Here is a tiny trained network, its code and every weight. The questions are about switching its units off for an input and a target symbol, where a switched-off unit gives its printed mean instead of its output.

import numpy as np


def w(rows, s, z=0):
    codes = np.array(rows[::2]) - 128.0
    scale = np.full(codes.shape[1], s)
    scale[-1] = z or s
    return codes * scale


def norm(h):
    return h / np.sqrt((h * h).mean(-1, keepdims=True) + 1e-5)


def f(y):
    return y / 2 * (1 + np.tanh(0.7978845608 * (y + 0.044715 * y**3)))


def softmax(a):
    e = np.exp(a - a.max(-1, keepdims=True))
    return e / e.sum(-1, keepdims=True)


def log_softmax(a):
    a = a - a.max(-1, keepdims=True)
    return a - np.log(np.exp(a).sum(-1, keepdims=True))


def net(x, mask):
    ids = ['αζηθξπ'.index(c) for c in x.split()]
    T = len(ids)
    res = E[ids] + P[:T]
    u = 0
    for l in range(3):
        r = norm(res)
        for j in range(2):
            rows = slice(2 * j, 2 * j + 2)
            q, k, v = (r @ M[l][rows].T for M in (Q, K, V))
            z = softmax(np.where(np.tri(T) > 0, q @ k.T / 2**0.5, -1e9)) @ v
            o = O[l][rows]
            res = res + np.where(mask[u + j], z, o[:, -1]) @ o[:, :-1]
        u += 2
        y = f(norm(res) @ A[l][:, :-1].T + A[l][:, -1])
        res = res + np.where(mask[u : u + 4], y, B[l][:, -1]) @ B[l][:, :-1]
        u += 4
    return log_softmax(norm(res)[-1] @ U[:, :-1].T + U[:, -1])


Q, K, V, O, A, B = {}, {}, {}, {}, {}, {}
E = w([
[224,98,144,12,76,129,80,85,202,158],'α',
[3,174,196,96,67,178,97,68,127,66],'ζ',
[167,154,161,151,177,127,117,139,131,161],'η',
[126,122,154,133,161,73,116,140,144,134],'θ',
[190,28,51,157,96,155,179,103,47,49],'ξ',
[128,162,107,92,164,87,104,147,130,112],'π',
],0.00053)
P = w([
[134,73,157,108,63,141,114,218,197,118],'0',
[191,203,176,84,201,114,190,64,88,85],'1',
[164,122,170,97,182,87,102,52,16,77],'2',
[119,176,71,148,141,153,167,45,187,168],'3',
[155,142,84,195,123,116,80,80,177,55],'4',
[118,143,172,44,170,141,245,137,91,159],'5',
[143,86,160,119,149,91,34,144,9,89],'6',
[91,166,81,147,90,156,236,129,255,177],'7',
[144,109,83,224,75,118,6,151,158,93],'8',
[85,120,161,37,135,157,223,192,96,209],'9',
[129,77,161,121,108,96,32,196,64,97],'10',
],0.00052)
Q[0] = w([
[86,118,193,15,202,145,206,152,75,194],'0.h0',
[186,59,187,146,151,70,19,215,2,43],'0.h0',
[200,75,183,124,155,56,40,197,25,53],'0.h1',
[166,135,73,254,62,119,45,103,164,53],'0.h1',
],0.0042)
K[0] = w([
[118,173,103,162,90,154,212,124,241,144],'0.h0',
[117,104,85,202,82,116,2,123,131,98],'0.h0',
[141,88,72,191,78,118,14,126,144,107],'0.h1',
[153,82,150,110,156,102,52,132,22,113],'0.h1',
],0.0045)
V[0] = w([
[81,78,26,96,115,64,119,138,87,27],'0.h0',
[234,153,82,100,171,86,142,180,107,186],'0.h0',
[44,254,101,72,172,144,125,184,160,145],'0.h1',
[81,100,161,228,176,69,168,158,111,137],'0.h1',
],0.0013)
O[0] = w([
[149,132,188,50,98,204,255,70,177,240,118],'0.h0',
[124,13,180,112,189,171,48,137,111,112,3],'0.h0',
[214,96,155,147,56,96,17,73,103,64,122],'0.h1',
[163,65,40,75,195,68,181,156,97,137,33],'0.h1',
],0.0012,0.00059)
A[0] = w([
[85,136,152,93,136,100,188,132,139,114,207],'0.n0',
[163,95,126,163,210,103,71,161,103,124,153],'0.n1',
[170,254,119,151,122,44,138,120,136,134,98],'0.n2',
[102,118,78,183,96,154,158,109,195,148,253],'0.n3',
],0.0019,0.00063)
B[0] = w([
[136,157,119,175,134,156,16,121,124,199,240],'0.n0',
[102,161,73,123,104,84,123,141,229,52,123],'0.n1',
[115,33,120,212,91,48,64,173,35,196,253],'0.n2',
[132,145,203,26,175,109,123,163,1,121,225],'0.n3',
],0.0012,0.00049)
Q[1] = w([
[41,63,133,112,73,184,176,118,159,210],'1.h0',
[119,77,124,82,138,197,242,139,64,130],'1.h0',
[171,247,214,125,254,97,89,136,102,59],'1.h1',
[107,211,137,152,186,113,85,51,144,146],'1.h1',
],0.0018)
K[1] = w([
[192,137,88,153,141,223,213,73,3,33],'1.h0',
[132,69,111,87,88,208,174,157,135,119],'1.h0',
[106,137,138,93,84,92,55,118,194,234],'1.h1',
[146,176,171,112,140,95,93,81,124,166],'1.h1',
],0.0026)
V[1] = w([
[35,163,162,122,22,42,7,178,152,145],'1.h0',
[96,106,137,76,101,96,99,194,183,238],'1.h0',
[98,161,164,120,160,129,2,181,157,127],'1.h1',
[180,40,95,16,117,82,138,152,130,79],'1.h1',
],0.00077)
O[1] = w([
[139,140,157,138,235,221,244,2,156,97,253],'1.h0',
[141,85,71,227,90,141,167,35,144,67,78],'1.h0',
[173,141,113,165,217,147,205,47,114,192,202],'1.h1',
[130,203,129,205,14,105,159,74,46,178,84],'1.h1',
],0.00073,0.00065)
A[1] = w([
[5,216,195,208,144,146,72,78,171,89,68],'1.n0',
[220,134,208,93,114,117,56,33,210,131,2],'1.n1',
[152,127,160,98,82,166,190,80,84,210,97],'1.n2',
[195,112,161,205,110,97,126,189,143,132,135],'1.n3',
],0.0019,0.00074)
B[1] = w([
[53,153,156,50,78,165,127,175,71,80,248],'1.n0',
[185,70,87,2,92,107,107,223,138,158,164],'1.n1',
[121,118,91,166,170,108,41,159,172,34,162],'1.n2',
[62,141,72,69,79,75,93,85,76,126,122],'1.n3',
],0.0013,0.0016)
Q[2] = w([
[125,218,168,67,200,66,42,29,165,155],'2.h0',
[169,58,139,153,36,168,205,212,58,81],'2.h0',
[80,183,170,72,95,88,60,100,220,205],'2.h1',
[62,248,203,61,183,48,45,145,195,222],'2.h1',
],0.0016)
K[2] = w([
[24,181,193,73,54,69,23,201,198,203],'2.h0',
[185,82,74,163,128,217,207,83,131,78],'2.h0',
[193,66,37,237,202,159,238,104,65,26],'2.h1',
[153,65,62,232,87,244,248,115,75,36],'2.h1',
],0.0017)
V[2] = w([
[181,106,23,185,161,205,202,108,66,67],'2.h0',
[210,77,63,166,110,222,203,137,94,94],'2.h0',
[48,120,159,132,154,71,160,129,146,165],'2.h1',
[59,171,189,68,135,80,7,148,139,171],'2.h1',
],0.0011)
O[2] = w([
[69,125,188,42,58,46,66,207,179,180,46],'2.h0',
[33,126,110,90,65,54,95,182,165,163,23],'2.h0',
[107,103,122,121,59,181,88,139,134,91,110],'2.h1',
[74,155,149,66,47,1,76,172,133,171,254],'2.h1',
],0.0012,0.00061)
A[2] = w([
[106,92,112,130,45,76,101,109,147,93,1],'2.n0',
[79,96,139,61,131,173,158,170,215,100,57],'2.n1',
[208,123,105,131,131,146,214,2,105,110,74],'2.n2',
[139,119,87,110,161,80,164,134,113,40,150],'2.n3',
],0.0022,0.00092)
B[2] = w([
[144,185,154,151,239,133,120,117,94,171,81],'2.n0',
[134,157,112,177,113,73,101,89,74,138,159],'2.n1',
[41,104,130,122,64,107,159,253,114,177,151],'2.n2',
[132,109,85,194,117,194,105,59,211,125,254],'2.n3',
],0.0015,0.00068)
U = w([
[63,189,199,67,74,186,126,88,74,70,174],'α',
[132,145,116,195,135,20,80,108,44,189,112],'ζ',
[149,120,69,205,182,160,104,33,201,58,61],'η',
[68,61,83,155,40,140,210,204,158,151,181],'θ',
[155,136,189,135,254,195,186,174,131,185,3],'ξ',
[209,99,124,17,85,88,74,163,183,149,210],'π',
],0.0043,0.00051)

Each question gives the input, a string of symbols that net reads in full, and the target symbol t.
The units are the heads (2 rows each of Q, K, V and O) and the neurons (one row each of A and B). Each row of codes is followed by its name. A weight is (code - 128) times the scale printed after its matrix; where a second scale follows, it is the last column's (O, A, B and U).
mask holds one flag per unit, layer by layer, with each layer's heads first. A switched-off unit (its flag False) gives its mean, the last column of its rows in O or B, instead of its output. The means were averaged over made-up inputs and are rounded, as every weight is.
A unit's drop is (log p(t) with every unit on - log p(t) with that unit switched off) / (log p(t) with every unit on - log p(t) with every unit switched off).
The circuit of an input: a set's keep is (log p(t) with only the set's units on - log p(t) with every unit switched off) / (log p(t) with every unit on - log p(t) with every unit switched off). Starting from the 12 units with the biggest drops (on a tie, the unit counted first), units are removed one at a time, each time the one whose removal leaves the highest keep (on an exact tie, the one counted first), for as long as the keep stays at least 0.8.
units of the circuit, in order: the units of the circuit, biggest drop first
top k neurons: the k neurons with the biggest drops, biggest first
k most important neurons of layer l: the k neurons of layer l with the biggest drops, biggest first
heads that matter: for each layer, one digit per head in row order, 1 if its drop is at least 0.15 and else 0, layers parted by /
input ζ π α ζ ζ ξ ζ ξ, target η: top 2 neurons => (1.n2 0.n3)
input ξ ξ η π ξ η θ ζ θ, target θ: 2 most important neurons of layer 2 => (2.n2 2.n0)
input ζ π η ζ ξ η ξ ζ π, target ξ: heads that matter => 11 / 00 / 00
input π η π, target π: heads that matter => 10 / 00 / 00
input η η ζ π π, target ζ: units of the circuit, in order => (0.n2 1.n2)
input θ ζ ξ η η, target ξ: units of the circuit, in order => (0.h1 0.h0)
input η ζ ζ ζ ζ π π η, target π: heads that matter => 11 / 00 / 00
input ζ π η π ζ θ, target π: units of the circuit, in order => (0.h1 1.n1 0.n3)
input ξ ξ ξ ζ θ ξ ζ ζ η ξ, target π: units of the circuit, in order => (2.h0 1.n0 2.n2)
input ζ η π ζ α ξ ξ ζ η ξ, target ζ: top neuron => (1.n0)
input π π ζ ζ ζ η, target ζ: units of the circuit, in order => (0.n2 0.h0 0.h1)
input ζ ζ ζ ζ ξ ξ θ ξ ξ, target π: units of the circuit, in order => (2.h0 0.h0 0.n3)
input ζ θ α π ξ ζ π ζ ζ ζ π, target ζ: units of the circuit, in order => (0.h0 0.n2 1.n0 1.n1)
input ζ π π ζ ζ θ, target ζ: units of the circuit, in order => (0.n2 0.h0 0.h1)
input ξ ξ θ θ, target ξ: heads that matter => 10 / 00 / 00
input ζ η η η ζ η α ζ θ, target α: heads that matter => 11 / 00 / 00
input η ξ ζ ζ η ζ ξ ξ θ θ π, target θ: top 3 neurons => (1.n0 1.n2 2.n2)
input η ζ α ζ ξ, target θ: top 3 neurons => (2.n2 1.n0 1.n1)
input θ ζ θ η, target ζ: top neuron => (0.n2)
input θ α θ, target θ: top 2 neurons => (2.n2 1.n2)
input ζ η η α ξ α ξ η, target α: heads that matter => 10 / 00 / 00
input ζ θ α ζ η θ, target ζ: most important neuron of layer 0 => (0.n2)
input θ ζ α ζ π ξ ζ π θ θ π, target θ: top 2 neurons => (2.n2 1.n2)
input ζ α α η ζ η θ ζ α ζ π, target α: heads that matter => 01 / 00 / 00
input ζ θ η α ζ ζ π α η ζ θ, target η: top 2 neurons => (0.n1 2.n3)
